Each row comes from the steps of one path. Every step used is in the known rows, and no mark comes twice. Write the path behind each row, first mark first.
Each row is shifted at random along 5 fixed directions that mean nothing.
Known rows:
takuz/bonup/dakug/nurimet/gini: [ 222  338    4   16  211  -59 -186  329  -97  180  140  119  294  166
  160  231 -300  104 -293   16  110 -157  135 -203 -182   38  344   62
  553  169 -199  -47  -61  141 -151 -221   56 -229  141   47  -45 -285
  190  325  211   36  107  151  113 -119  160  -92  397  188   18 -121
   99   62  407 -380  260]
gini/sidog/maziler/kiga/dirad/kefin/takuz: [ 241   96 -167 -228  393 -406 -472  283  242  388  150   77   71   30
  445  207 -259  182   57 -399   22 -100  312 -574   74 -362  317  -41
  341  589 -269 -398  397  248 -158  108  135 -362 -430  194  -10 -500
  -89  435  333 -488  -75  184  532   19   38  158  486  -57  -70  154
  -89 -458   46 -425  253]
takuz/bonup/dakug/maziler/kiga/sope/dirad: [ -46 -224  100  117  -67  348 -134  142  -67  -98  272   44 -329   61
   44   97 -118 -304 -294  111  -71   61 -145  104 -192  161   52    7
 -241 -142   95  237  -57 -404  183  253    4  186  574 -272 -324  163
  361 -124 -224  112 -344  -19 -405 -278   -1   69 -110  143   57    6
   16  104  122  227 -259]
sidog/maziler/kiga/dirad/kefin: [ 442 -207 -315  -61  184  221 -262  189  331  158  194  -61  -46  -52
 -117  383  -94 -229 -161 -189  193 -137  174 -178   95 -163  427 -249
  179  -53 -110   -6  438  105  -60  196   58   60  133  -44   27 -179
  118  129  255 -195  -44  338   84 -108 -129  167   81 -160 -112  228
  -95   70  158  -49  -92]
kiga/dirad/maziler/sidog/sope/gini/kefin: [ 337 -113    3 -164 -177 -168  -19  -17  116  144  103  147    9   27
  164  -44   36  309   75   -8   58   -4   87  347  130 -196 -163  -84
 -142  225 -182  -93  -81 -113   65   46  -65 -227 -138   77   85  134
  -45  -50  -90 -216  111  -13   36  167   88   21  -15  -35   81   80
  146 -118 -411  -66  -19]
sidog/kiga/bonup/dakug/maziler: [ -87 -101  225  194   69  -55 -393   45 -215   -3  286  173   -8  -31
  487  223 -494   67  -99  154 -325  190   53 -377 -280  -52  198  165
  147   70  130   -4   70   13  133  371  111 -155  270  -67 -547 -173
  135  356 -117 -125 -288  -27  -63 -200  150  -70  232  156   -8  -58
  122   12  400 -226  181]
dirad/kefin/gini/sidog/sope/takuz/bonup: [ 108 -380  -18   19  304   98 -164  370   66  397  134   14  191  187
  135   92 -163  -41 -210    6  140 -100   27 -231  -54   56  126  -43
   83 -181    6  -67  172 -288   70  -41   21  -34  291   91 -181    9
  158   68   98  -58 -160   -3 -150 -269   35  319  -61    9 -123  -41
   21   13  501   16  -16]
dakug/maziler/nurimet/gini/kefin/bonup: [ 171   94 -116   51 -245 -230   -3  -81   66   80   65  298  212  -17
  114   96 -146  561 -100   46  -42  -76  248  466  239 -327    6  -59
  332  222 -304 -165 -121  355   30   22  -68 -420 -355   -6  299  -48
 -209   61  -15  -72  564  117  180  340  224 -246  337   -5   44   80
  260  -11 -263 -429  259]
kiga/sope/takuz/bonup/dakug/nurimet/gini: [ -24  169  232  -43 -161 -170  -46   59 -270   44  188  232  -20  135
  201 -174  -52  296 -130  174 -159  -46   21  298   15  -70 -244  142
 -104   42  -77  -31 -372 -238  204   85 -147 -237  156  -34  -84   64
   45  -67 -200  128   28 -152 -282   23  149    2  179  217   72  -42
  278   24  -73 -117  130]
kiga/bonup/dakug/gini/kefin/dirad/maziler: [ 379 -107  -47  216  120  -65 -208   78  154   93  109  151  395   85
  393  378 -517  252  -95   84  -45  -56  182  -82  -38 -189  445  -39
  397  192 -112 -128   44  297  -85   19  205 -412  -33  155  -74 -243
   48  293  187 -239   15  164  100   18  296 -278  395   37   55 -165
  199  -56  150 -393  209]
sidog/kiga/dirad/kefin: [ 386 -401 -134   14  115  197 -393  172  117  240  280  -61   -6  -31
   98  365  -72 -166  -79  -13   38  -75   86 -479 -114  -58  351 -177
  133 -205  145   50  464  -31   40  216  132   27  351  -34 -280 -114
   69  130  151 -207 -212  175  -69 -295  -66  180  -94  -55 -171  167
 -120  135  382  -42    6]
kiga/sope/gini/sidog: [  91  314   81 -407  -51 -177  167  241 -113  187   85  260 -110  130
   96  -30  225  102  -77  -76  222 -242  100  263  196 -169 -196 -118
   23  541 -489 -130 -315 -161 -141 -410 -215  -46 -220  156  211   73
   86  -75   31  130  213 -114  186  280   67   74  249   45  263   46
  188 -248 -401 -158  110]
takuz/bonup/gini/kefin/sidog/maziler/nurimet: [ 177 -196 -177  232 -634  124  119 -250 -123 -161  -25  395  -33 -270
  -34  185 -146    7 -207  196  -55  106  104  413  280 -309  -11  -96
  -23 -165  -79  123 -315  179  272  -17   24  -31 -110 -238  138  171
 -226 -396 -246   64  351  187 -134  239  -24 -223 -150  -99   13   67
   12  127 -310  -62  -32]
dirad/kefin/takuz/bonup: [ 106 -227 -150  -72  117  360   37  223   90   85   94  -47 -170  118
 -228  171   30 -408 -438    9  280 -278   31  -23  188  -57  221  -42
 -164 -403  -42   77  109 -306  138   26   22  223  458  -21   23  155
  214 -274   85  193   62  114 -360 -167 -121  393 -199  -87 -137  128
  -55  307  378  288 -233]
kefin/maziler/kiga/bonup/takuz: [-527  339  248 -218   69 -294  -90   61 -227   43  208  202 -407  127
  308  -94  -77  131 -201 -129 -135   33   88   -6   78 -190 -136  243
 -105  416 -241 -134 -129 -161   37  196  -48  -42 -102   21 -149  -80
  101  179 -139   38   12 -188    3  117  144  107  361  165  170   18
  188 -131  -50  -95  201]
bonup/maziler/sidog/kiga: [-132   98  111 -177  256   -2 -178  274 -103  110  214   34 -232   66
  152  106 -125 -256 -202 -168  112    8   19 -392 -168   68  120  106
   76  271 -121   30  104 -237  -74  -44   27  142  195  -13 -308 -174
  308  309   38    0 -213  -16   77 -193  -31  242   76  108   80   58
  -65  -28  316  -40   21]
dirad/maziler/sidog/kiga/sope: [ -74 -316 -197 -229  398  169 -415  434  409  270  178 -148  150   68
  -64  151 -161 -105 -111 -297  221 -159  145 -618  -26 -142  232 -103
  127 -192   65 -103  365 -270   75  339   25   21  394  -33  -12 -222
  106  254  193 -302 -233  322  115 -378 -217  557 -126 -203 -318  303
 -152  208  473   55  -81]
nurimet/gini/sidog/maziler/kiga/dirad/kefin: [ 221 -362 -341  -98  -43  -89 -343   44  312  216  114   55  168 -126
   40  154  -34  179   34 -211   27    6  250 -100  240 -454  120 -220
   71 -113  -22 -132  295  108  116  412   82 -295 -124   -7  167 -142
  -97  101   63 -410  148  298  125   18 -119  148  -44 -219 -221  284
 -108  -44  -45 -222   32]
dakug/bonup/maziler/kiga/dirad/kefin/gini/sidog/sope/takuz: [  90 -366  259  306  -53  212    9   29 -427   68  319  273 -337  -30
  469  227 -234 -270 -183  323 -302  309 -165    5 -226  271   94   19
 -108  210   11  227   -8 -206   48  -84   45  205  243  -55 -755   92
  267   22 -215  125 -519 -359 -260  -90  180 -203  257  280  325 -228
  168 -226  179   44  -51]
dakug/dirad/kefin/maziler/kiga: [ 226 -310 -101  -58 -187  293   31  -27   -8 -128  241  102 -321  -83
   35  224   58 -333 -193   58   12  -31    5  154  125  -99  130  -95
 -297  -38  -47  203    7 -126  126   97   39  178  230 -134 -142  189
  155 -277  -86   24   -4   30 -205   -2  -48   49 -106  -54   89  174
  -32  134  -78  140 -211]
bonup/gini/sidog/kiga/maziler: [  -4  -74   57  105 -508  351  311  -99 -525 -257  166  477 -431 -232
  166  340   20 -520 -142  295 -119  154  -39  240  216 -142    4 -105
 -166  240 -219  312 -441  -92   30 -184  -69  336   37 -160 -291  185
  107 -376 -226  384  -24 -113 -148  290  -90 -269  128   20  411   20
   37   51 -174   20  -45]
gini/dirad/kefin/takuz/bonup/maziler/sidog/kiga/sope: [  27    2 -220 -186   84 -105   56  197  234  128   26  128 -577    9
 -190   72   94  -67 -213 -334  374 -352  167  214  331 -270  135 -245
  -54  373 -580 -223   69  -44  -71 -160 -155   88 -365   30  375 -158
  122 -215  231   89  -11  185  217  308 -140  227  419 -161   99   63
   94 -437 -540  132 -191]
takuz/bonup/dakug/nurimet/gini/sidog: [ 221  117 -219  111 -182   40 -116  186 -101   59  -29  289  275  -61
  106  265 -189  -26 -257   28   56 -107  190 -167   93 -275  255  -37
  363  -22 -137    3 -208  220   51 -192  126 -204   13  -76  139 -187
  -44 -132   51    6  310  244   80   11   23 -102  108   16  -62   51
  -82   23  167 -296  137]
bonup/maziler/nurimet/gini/sidog: [ -57  160   62 -173 -145  -87   20   93  -47   67   66  138   75   84
   48  -86  109   90  -98  -60   67  -42   49  132  113  -70 -199  107
   63  137 -130   32 -297 -243   32  -87  -21 -177   89  -73   35  -10
   81   47 -179  -13  261  -27   16   21   32   63 -118  115   89  126
   53  100   -1 -113   81]
gini/dirad/kefin/takuz/bonup/maziler/nurimet: [ 213   99  -90  103 -301 -101  -45  -57   18  -20   -7  269 -124  -24
  165  160  -77  221 -103  -20  -46 -144  165  167  208 -275  107    8
  151  227 -194  -82 -127  217   69  -24   93 -238 -188 -107  112 -106
 -193 -201  -47  -55  284  112   97  190  127 -164  143   55   71   97
   99  -51 -266 -134  121]
sidog/sope/gini/kefin/maziler/kiga: [  32 -122  103  -32  117   24   38  160  -71  166  320  160  -17  131
  222  113 -175   63  -57   64   39   55   10  349  -44  121   -9  -70
   77  402 -284   13  -33 -117 -127 -123 -185  -37  -38   18 -178  123
  211  299   48   72  -71 -133  -51   82  194  -78  302  100  293 -112
  192  -54  -16 -170  102]
sidog/sope/gini/kefin/bonup/maziler: [  96 -319   61  158   28  164  -22   59   57  175  187  112  172  130
   69  139 -245  121 -220  198   69   20   14  404  -66  119   55 -113
  196    4 -113    6   76  -57   21  -19 -127  -78  199    7  -55  111
   84  185   -7   86   90  -59 -251  -41  262  -65  127   33   69 -131
  285  126  131 -103   57]
maziler/kiga/dirad/kefin: [ 307   -5   38 -137  -71   84  -26   71 -194   37  291   82 -408  -20
   86  206  104 -234 -164   34   51  -47   -6  -45  -29  -10  117  -30
 -151  145 -106  151   87 -130  -19  -34   26  179  146  -44 -293   98
  242  -21   -7   49  -99  -42 -108   -2  -13   40   15   90  168   91
  -33   24  -39   41  -53]
sope/gini/dirad/maziler: [  66  118   16 -272 -100   85  169  173   81   -3   82   99  -29  232
   12   13  238   20  -21  -60  181 -201   48  416  260 -115  -98  -67
  -84  225 -297   20 -343 -267  -87 -123  -73  -79  134   66  191  146
  195 -154  -84   80  260  -35  -13  122   44   30  -46   67  207  120
  149  122 -157   20  -35]
bonup/dakug/kefin/takuz: [ 144 -162   96 -175  158 -123 -256   60  -27   91  156  -28   69  100
  258  -61 -180  -43 -215    8   -8 -111   68 -130   -4 -155   31  230
 -286 -116  127  -77   27 -280  248  189   85 -226  271  116 -166   41
   90  109   -9  -93  -59  -49 -388 -214  101  287  -89   21 -124   72
   21  155  229  -60   13]
dakug/kiga/sidog/maziler: [ -47  158  -36 -273   91    9  -61  163   22   37  116  102 -324  -66
  -19   85    5 -321 -205 -162  137 -141  106  -75  152 -174   54  -45
 -137  205 -281  -53   -6 -170   15   19  -89  184   22   22   -1  -42
  195  -26   39   26  -13   68  120   69 -171  291  151  -89   45  164
  -33 -135  -93   19 -132]
dirad/maziler/kiga/sidog: [-346  273  100 -410  210 -353 -293  212   55  138  142   25  -97   83
  220 -139 -103  152  -48 -312   43  -43  159 -342   14 -289 -108  219
 -115  260 -116 -202   -3 -212   81  319    4 -136   -8   86  -63 -128
  133  298  -20 -290    2   50  204  -56  -38  407   26  -20  -72  209
  -46   -7   44 -103   97]
bonup/dakug/nurimet/gini/dirad/kefin/maziler/kiga/sidog: [  11   11  -21 -261 -154 -244   71  -59   88  -40  118   71 -282    1
    3 -225  123   28  -62 -157  137  -33   59  392  237 -192 -209   66
 -424  108 -264   -3 -359 -297  141   41  -71 -194 -142  -12  160   60
  218 -159 -137  -84   69   38  -86  202  -88  131   34  -30  127   74
   57 -108 -533  112 -196]
kefin/gini/sidog/sope/takuz/bonup: [ -40  -62   35   -5 -263 -158 -107   94 -330  162   90  464  105  -16
  499  116 -118  294  -61  116 -215   37  152 -103   96 -381  -85  -20
  137  289 -122 -150 -175  141  126  -81   25 -194 -203   52  -48   -5
 -272 -152 -108  -33  205 -109   81  113  188  -92  165   68   38   48
   98 -163  -40 -348  328]
sidog/sope/dirad/maziler/nurimet: [ 463   70   51  -17   66  515  276  366 -103    0  261   98 -213  203
  -99  309  179 -493 -166   94  256 -185 -137  225  -49  391  184 -141
  137  363 -323  270 -201 -306 -268 -568 -134  469  389 -143 -189   13
  354 -130   77  305 -103  -54   13 -107   16  -60  112  209  367   49
  120   93  149  179 -176]
dakug/kiga/sope/dirad/maziler/nurimet/gini: [  -1 -153  -65   20 -203  186 -113  111  -11    6  259  224   55    3
  126  170   58  144   54   66 -153  -40   79  163   88 -128    0 -201
  105  157  -53  100 -142  -14   43  131  -60  -40  151 -138  -16  -20
  -66  -33  -87  -62   11   68   46    7   30 -118  133   57  101  207
  131  133 -101 -180  128]
sidog/gini/kefin/takuz/bonup: [ -16 -115   72  -87  115   14   83  159   -7  248  147  -20 -131  214
  -49  -61   27   -5 -284   30  194 -198  -13  242  120   57  -45   46
 -128 -192 -155  -48   -2 -405   59  -12 -102  -48  217   71  -26  185
  266  -21    2  184   53  -82 -325  -20    3  242  -38   34    9 -102
   75   84  216  115  -95]
dakug/gini/kefin/takuz/bonup/maziler/sidog: [-230 -172  297   79 -250  -44   27 -188 -269  -88   67  191 -194   -2
  359 -151 -250   53 -265  276 -257  238 -109  149  -53    2 -216  347
 -432 -171  198  127 -226 -422  360  268  121 -150  290  -52 -457  322
  107 -105 -434   55 -106 -275 -474  -58  137   44 -237  160   62 -118
   60  148  105  108  -69]
dakug/dirad/maziler/kiga: [ 147  168  120  -13   82  -31 -291  219 -238   24  304  225   28   32
  572  352 -287   35   -4   23 -242   59   91 -423 -221  -57  297  107
  298  557  -59   11   59  164 -136   34  160 -100   80  -10 -465 -213
   89  357   57 -183 -117  -35  267 -105  195 -191  342  211  174   54
  -18  -53  308 -408  287]
takuz/bonup/dakug/gini/kefin/sidog: [ 329 -152   43  231  -99  232   71   77 -322  -60   79  266   77  -44
  277  371 -445 -349 -368  337    9   98  -41  -82 -143   59  352   85
   50   -1  -37  203 -206  -26   41 -329  186   37  229    9 -387  110
  261  -46  -10  194  -94  -10 -271  -68  163 -209   90  138  171 -264
  -44   67  293 -110  -24]
kiga/dirad/maziler/sidog/sope/gini/kefin/takuz/bonup/dakug: [ 361 -404 -159  296 -219  217 -136    8  -19   -8   87  269  147  -58
  341  304 -409  -60 -151  188 -131  157   76    8   46 -221  263  -60
   21  -44   57   53  -51   87  170  104  195 -175  103  -47 -135   23
 -100 -144  -48 -125  -87  129 -210  -52  106 -151   38    0  -11  -22
  -25   37   51  -70   -7]
maziler/nurimet/gini/dirad/kefin/bonup/dakug/kiga: [ 423 -122 -290  206  -80  378  216  209 -156  -67  199  236 -206  -23
 -137  478  -35 -413 -355   72  228 -204   66  243  132   39  490 -262
  281  166 -387  250 -161  211 -201 -549   32  201  -17  -93   66  -97
  329 -102  197  359  122  201  -12  147  -10 -295  377   80  301  -45
   15    4  -11 -108  -41]
gini/kefin/bonup/dakug/kiga/sidog: [  -4 -331   -8  225 -161   96 -256  -36 -203  -20  163  178  -95 -172
  266  197 -386 -282 -295  171 -154  154   35 -310  -91 -161  160  117
 -178 -244  196  110   27  -49  312  195  185   -6  243 -112 -363   83
   76  -23 -155  -43  -92   39 -345 -165   40   80 -140  -10  -91   13
 -174   80  220  -20  -56]
nurimet/dirad/kefin/maziler: [ 331  -83    3 -267 -150 -284 -123  -96  111   60  160  133   -2   61
  213   16   76  382   80  -43   19  -86  178  167  198 -399  -90  -44
  -91  268 -173 -194   17   41   76  159   -8 -328 -204  104  139  -23
 -139  -52   -8 -257  333   12   92  152  192   23  113  -39  -10  212
  231  -26 -328 -189  112]
maziler/kiga/dirad/kefin/bonup/dakug: [ 262  -41  118  -41  113  151   38  142 -280  -23  360   39 -518   89
   84  216  -96 -444 -380   75  143    0  -95  -59 -202  198  261   57
 -121  145 -159  209    8 -195  -63 -191   54  272  256  -23 -393   19
  529   97   18  204 -258  -62 -235 -109   50    8  167  194  226 -117
   35    3  116  145 -135]
sope/gini/sidog/kiga: [-341 -263  182 -119    5 -260 -523  161 -169  300  252  126  256   46
  577  -83 -124  325  133  -38 -308  193   80 -566 -215 -164 -206  124
   33  -22  306  -83   80 -208  222  371  117 -347  213   15 -397  -35
  -60  359 -244 -348 -136 -129  -24 -328   77  214 -290  115 -174  144
 -112   37  422 -311  335]
bonup/gini/sidog/maziler/nurimet/dirad/kefin: [ 456  -35  268   28  -57 -170  -28   46 -245  123  254  156  -35   73
  324   29  -37  113   72  129  -85  151  -83   40 -163  220  -85  110
   82  350  -57   89 -153 -251  -69 -206   17 -159   18  -40 -473  -75
  184  272 -153  -95 -137 -170   75  -49  133 -185   90  274  246  -70
  146 -132   75 -171   87]
takuz/bonup/gini/sidog: [ 136  206 -181  -37   59  270  122  385  -74  146  -23  165  -41   85
 -164  356  -21 -403 -471  -64  377 -259   80  -92  103  -22  352 -143
  358   93 -364   73  -93  -28 -197 -467   38  216  122   -4  146  -66
  256 -125  187  278  196  172   87   28  -59   38  152   -4  112  -53
  -69    6  252  -65  -28]
nurimet/dirad/kefin/sidog: [ 449 -182  -11 -208   80  148  -29  212  -77  140  224   12  -90   96
   69  196  129 -329 -190   31  209  -82  -23 -235  -15   31  148  -55
  -93   93  -80   74  103 -277  -43 -292   86  149  247   71 -198   28
  218  -53   90   -6   -7  -48  -95 -189   32  187  -84   73   32  123
  -72   10  207   45 -121]
takuz/bonup/gini/kefin: [ -25  -56  -49  -81  -24 -110 -104   75  185  220   22  -44   55  127
 -214  -78   -4  229 -286  -76  258 -235  104  289  125 -141  -47  -11
  -10 -317  -83  -89   38 -194  151  171  -58 -209  152   -2  253  159
  109    3  -18    4  274  139 -251    5   30  217 -182  -91 -150  -14
   83  175   30  -10  -30]

Which path is each row?
[ -37 -189  -64  -73 -349  -43 -237   -2  -68   81  242  259  -41 -110
  345   96  122  140   89  -52 -221  131  110 -271   89 -288 -109 -116
  116  151   41   12  -77    4  105  137   91 -230  -46 -146  -86 -122
 -182  -43 -202 -231   58   56  182  -23  -49  -55  -90   39  -22  308
  -67  -15  -95 -209  193] -> kefin/gini/sidog/kiga/maziler/nurimet/dirad
[ -40 -119 -260 -262 -145   86    1  212  395  103  118   68 -117   86
 -279  -27  363  186   69 -297  252 -358  168  425  387 -252 -118 -367
   26   78 -340  -74 -172 -139    2   22 -236  -71  -32 -101  548  -17
   -4 -203   16  -24  180  260  171  163 -194  176  -29 -151   19  320
  118   33 -471   63  -62] -> sidog/kiga/sope/gini/dirad/maziler/nurimet
[ 171 -101 -169  187 -405  243    4   23 -257 -298  131  327 -424 -194
   26  247  -28 -372 -197   48  -46   51   38  -53  109 -227  181  -70
 -114   -1 -100  220 -267   40  182  -64   83  220  106 -278  -92  -96
  109 -440 -155  136    1  186  -25   13 -149  -87  -15   48   59  185
 -110   -3  -95  114 -183] -> takuz/bonup/dakug/nurimet/dirad/maziler/sidog/kiga
[   0   61  155    7 -244 -144    6  103 -152   90   89  270  -85   93
  194  -72   47  288   -3   15  -24  -12  -14  240  -56   15 -201    7
   75  315 -181   -4 -349 -157   46 -139  -63  -72  -41 -116  -24  -17
   18 -108 -231  -50   52  -61  149   55  107 -121   31  149  153  -37
  197 -153 -240  -69   72] -> takuz/bonup/gini/sidog/sope/dirad/maziler/nurimet
[  86   39  273 -210  -45 -434   90  -13 -226  133  201  228 -372  172
  262 -260   51  410  -65   -4   -3   57   -7  458   26  -61 -314   74
 -263  490 -344 -156 -177 -264   44  -72 -161 -133 -325  137  -57   58
  126  -10 -141    6  -10 -281   -3  217  217   10  361  166  229 -118
  401 -372 -448  -58   35] -> nurimet/dirad/kefin/maziler/sidog/sope/takuz/bonup/gini
[ 228 -804  -16  236 -154  452 -141   13  -81  -10  138   42  144   -6
  207  181 -168 -369 -284  304 -104  195 -130 -213 -171   64  157   14
 -303 -639  466  338    0 -359  365  150  293   59  704  -95 -425  200
  197 -251 -292  -46 -204  -27 -617 -472   47   87 -576   32 -151   25
 -125  358  508  200 -213] -> sope/dirad/kefin/bonup/dakug/gini/sidog
[ -57 -413  -17  -79  189   32 -289  125  234  239  287 -253  -52  194
  -97 -113  -18  -44 -301  -61  147  -96  -26   33  -78   92   23    3
 -194 -461  130   24  197 -459  187  336   53 -205  482   -5  -37  112
  397  188  -78  -86 -113   49 -465 -307  -13  316 -211   23 -209  -22
  -13  138  251  127 -190] -> nurimet/gini/kefin/bonup/dakug/kiga/dirad
[ -11 -378 -226   83  -20   53  -45   99  132   12  121  220  -26  -49
   -6  154 -299   14 -142  -74  159  -13  181  224  201 -335  157 -211
    9   37 -248  -63  -82  111  113   63  -90  -57 -153   16  218  -58
   75   13   83   -7   11  256  -37  148  -11   63  202 -176   12   39
  105  -23 -196  -49  -32] -> dirad/maziler/sidog/kiga/sope/gini/kefin/bonup/dakug
[-162  198   54  185  126 -161 -115  144 -165  142  219  296  -60  130
  437  264 -316  177  -85  -50 -135   67  162   76   67 -160  252  -16
  328  622 -340 -134   -8  261 -203  -37   38 -133 -313  111 -130 -234
   36  344  137  -23  -38  -50  171  209  286 -291  664  162  312 -142
  192 -263   17 -395  343] -> sope/dirad/maziler/kiga/bonup/gini/kefin/takuz
[ 501 -401   32  389 -218  380  105   48 -217  -71  199  257  -31  -27
  279  322 -331 -286 -282  358  -75  182 -149  264 -191  232  206  -63
  -22   37  -10  283 -154 -123   51 -260  115   61  284 -150 -392  223
  251 -148 -140  141 -222  -85 -330 -102  155 -299   12  179  232 -224
   28  -76   87    4 -187] -> takuz/bonup/dakug/maziler/sidog/sope/gini/kefin/dirad
[  -9  -61  320   77 -378 -226   63 -240 -472  -32  294  337 -376 -114
  514   11 -101   86   10  209 -286  305  -85  245  -82  -22 -245  129
 -262  417  -96  103 -219 -138   67  -13    2  -73 -175  -31 -495  161
  116   84 -288    1 -138 -327 -159  205  179 -281  127  202  381 -171
   80 -240 -358 -161   88] -> bonup/maziler/kiga/sidog/gini/kefin/dirad
[ 318 -399   58  -14 -196   36 -185   10  141  200  265   61  203   45
  167  -65   33  223   82  114 -111  162  -44  148  -29   84 -240 -100
  -47  -55  138   26   -7 -332  163   88  -40 -259  223 -132 -158  132
  -79   89 -227 -250  -63  -60 -157 -195   77   39 -252  102  -59  146
   56   18  -53  -46  -29] -> kiga/sope/gini/kefin/sidog/maziler/nurimet/dirad
[-123 -226   18  197  141  227   66  264  -43  107  161   95 -276   94
 -102   92 -207 -266 -225   17  131   -1  -53  200   87  121   83  -49
 -124  -74 -172   99  -63 -400   50   46 -136  226  232  -93 -224   95
  350   -6   -7  221 -346   11 -250  -21  -97  186  123   31  147 -122
   65  -17  215  218 -217] -> dirad/maziler/sidog/kiga/sope/takuz/bonup/gini/kefin
[ -80  138   97   22   29  -26  -83  323  -79  186  216  137 -490  151
    2  -50  175 -110 -105 -178   40 -101  -52   23    6  161 -125  -77
   82  369 -299  -34  -67 -361  -66 -181 -160  119   45 -205 -134 -170
  246  -35  -90  141 -213 -110  105  -55  -30  137  203  258  175   54
   78 -425  -77   99  -92] -> gini/sidog/kiga/sope/takuz/bonup/maziler/nurimet/dirad
[ 339  -38   16   35 -150 -335 -142  -32  -14   64   84  191  -31  -12
  223  -62 -132  274 -103  -37  -12   26   79  172   -7 -142  -30   35
   58  176 -147 -104 -177   18  108  -71   59 -376 -210  -26    1 -109
   85   53 -120 -175   87   75   98   63  104 -121  117  120    8  -42
  141 -272 -264 -199   27] -> takuz/bonup/dakug/kefin/gini/sidog/maziler/nurimet/dirad
[ 180  -37  -58  200  178  160  -69  245  -56  214  159  202 -160   29
  220  351 -342 -231 -311   32   14   44   17   33 -110  162  385 -155
  270  416 -325    7  185   62 -184 -268   20  118  -54   25 -231 -135
  228  136  187  103 -300  -36   38   15  158 -155  551  138  250 -250
   53 -393   50 -168   -8] -> dakug/gini/kefin/sidog/sope/takuz/bonup/maziler/kiga/dirad
[  15 -402   21  241  116  384  -62  141  -95   95  301  116 -309   55
  114  296 -122 -349 -247  112  -64  106  -68   53  -48  146  227 -109
  -71   38  -38  166  211 -197   18   70  -12  355  302 -131 -377   -1
  168  -15    7  116 -336  -95 -301 -165   92   17  210   84  156  -25
  109  -15  257  156  -96] -> sidog/sope/dirad/kefin/maziler/kiga/bonup/takuz
[ 204 -487   12 -208  373 -153 -495  246  408  290  317 -255   11  117
   43 -151  -87   86    7 -246  137  -96   11 -331 -205  105   11  -23
 -132 -108  119 -124  277 -469  176  260  -11 -228  307  -36 -139 -224
  238  324   60 -402 -459  160  -31 -428  -93  463  -87  -21 -265  151
    4 -102  111   92 -192] -> bonup/dakug/maziler/nurimet/dirad/kefin/sidog/kiga/sope
[ 215 -205  138    6 -122   94  145   57  -21   55  158  -45 -361  118
 -244 -175  226 -160 -209   48  187  -12 -192  381   -1  312 -213   30
 -278 -262  -36  207 -194 -643  132  -60  -81  108  365 -201 -195  203
  432 -153 -300  121  -99  -68 -266 -124 -132  160 -339  144   65  -28
   91   33   25  366 -366] -> takuz/bonup/gini/sidog/maziler/nurimet/dirad/kefin
[  51 -314    5  101  -82  156    9   76 -130   62  225  150  -50  -57
  130  120  -74 -198  -99  118  -60  132  -43   42   10  117    2   -9
  -41  -43  -24  181 -119 -263   79  -45  -15   31  188 -150 -336   90
  193   25 -145   34 -120  -59 -104  -68  -56   17  -31   84  109   25
   -5   48  202   -3  -80] -> dakug/kefin/maziler/nurimet/gini/sidog/kiga
[ 328 -322 -238 -232  220   81  -98  385  324  421  142 -104  238  206
 -150  -32  253   34  -76 -230  304 -268   81   32  180   23    8 -188
   43  -80 -137  -85  129 -340  -19 -225  -53  -93  140   45  252  -63
   70    2  163 -126   73  100  -46 -198  -76  360 -136  -38 -117  213
  -54  -29  131    4  -89] -> maziler/nurimet/gini/dirad/kefin/sidog/sope/takuz
[  33  193  360  -41 -234 -549 -190 -208 -268  -89  273  183 -488  -26
  344 -265  -98  439   56   45 -267   69    8  239 -150  -82 -289  250
 -302  308  -59  -49 -252 -124  231  329  -46 -340 -151  -97 -331   11
  197  122 -330 -149 -130 -137  -29  134  150  -86  174  244  147  -37
  276 -225 -465  -79   61] -> takuz/bonup/dakug/kiga/maziler/nurimet/dirad/kefin
[   3 -119  177   99   80  -92 -184   75  -84   78  258   76  -98   26
  338  -28 -278  -35  -85   32 -145  244  -50  -69 -222  210   33  116
  -78   61   20   86 -129 -215   96   51   75 -120  183  -57 -434  -69
  324  254 -199 -162 -391  -70  -93 -184   41  -11   52  203   98 -138
   44 -171  100   10  -58] -> sope/gini/dirad/kefin/sidog/maziler/kiga/bonup/dakug/nurimet
[ 302 -115    1  263 -156   49  -40   64 -166   96  137  251   40    3
  364  191 -221   79  -91  182 -186  136   21 -105   11   -7  152   65
  140   63  -17   40  -53  -22   54  -50  138 -171   48  -62 -322  -87
  -35  -69  -73  -70  -22  -29    4  -35   91 -167  146  155   61  -29
  -21  -45  248 -125   37] -> dakug/nurimet/dirad/maziler/sidog/gini/kefin/takuz/bonup
[ 287 -327  233  -80  251   58 -221  208 -156  171  467   23 -161   61
  349  159 -195 -164  -13  118  -84  219 -127 -344 -320  274   81   26
  -60  298   38   64  233 -386  -42   21   -6   97  278  -31 -690  -47
  306  414    9 -155 -521 -169  -39 -302   75   98  180  192  111  -16
   29 -130  300  -26  -56] -> nurimet/dirad/kefin/sidog/maziler/kiga/sope
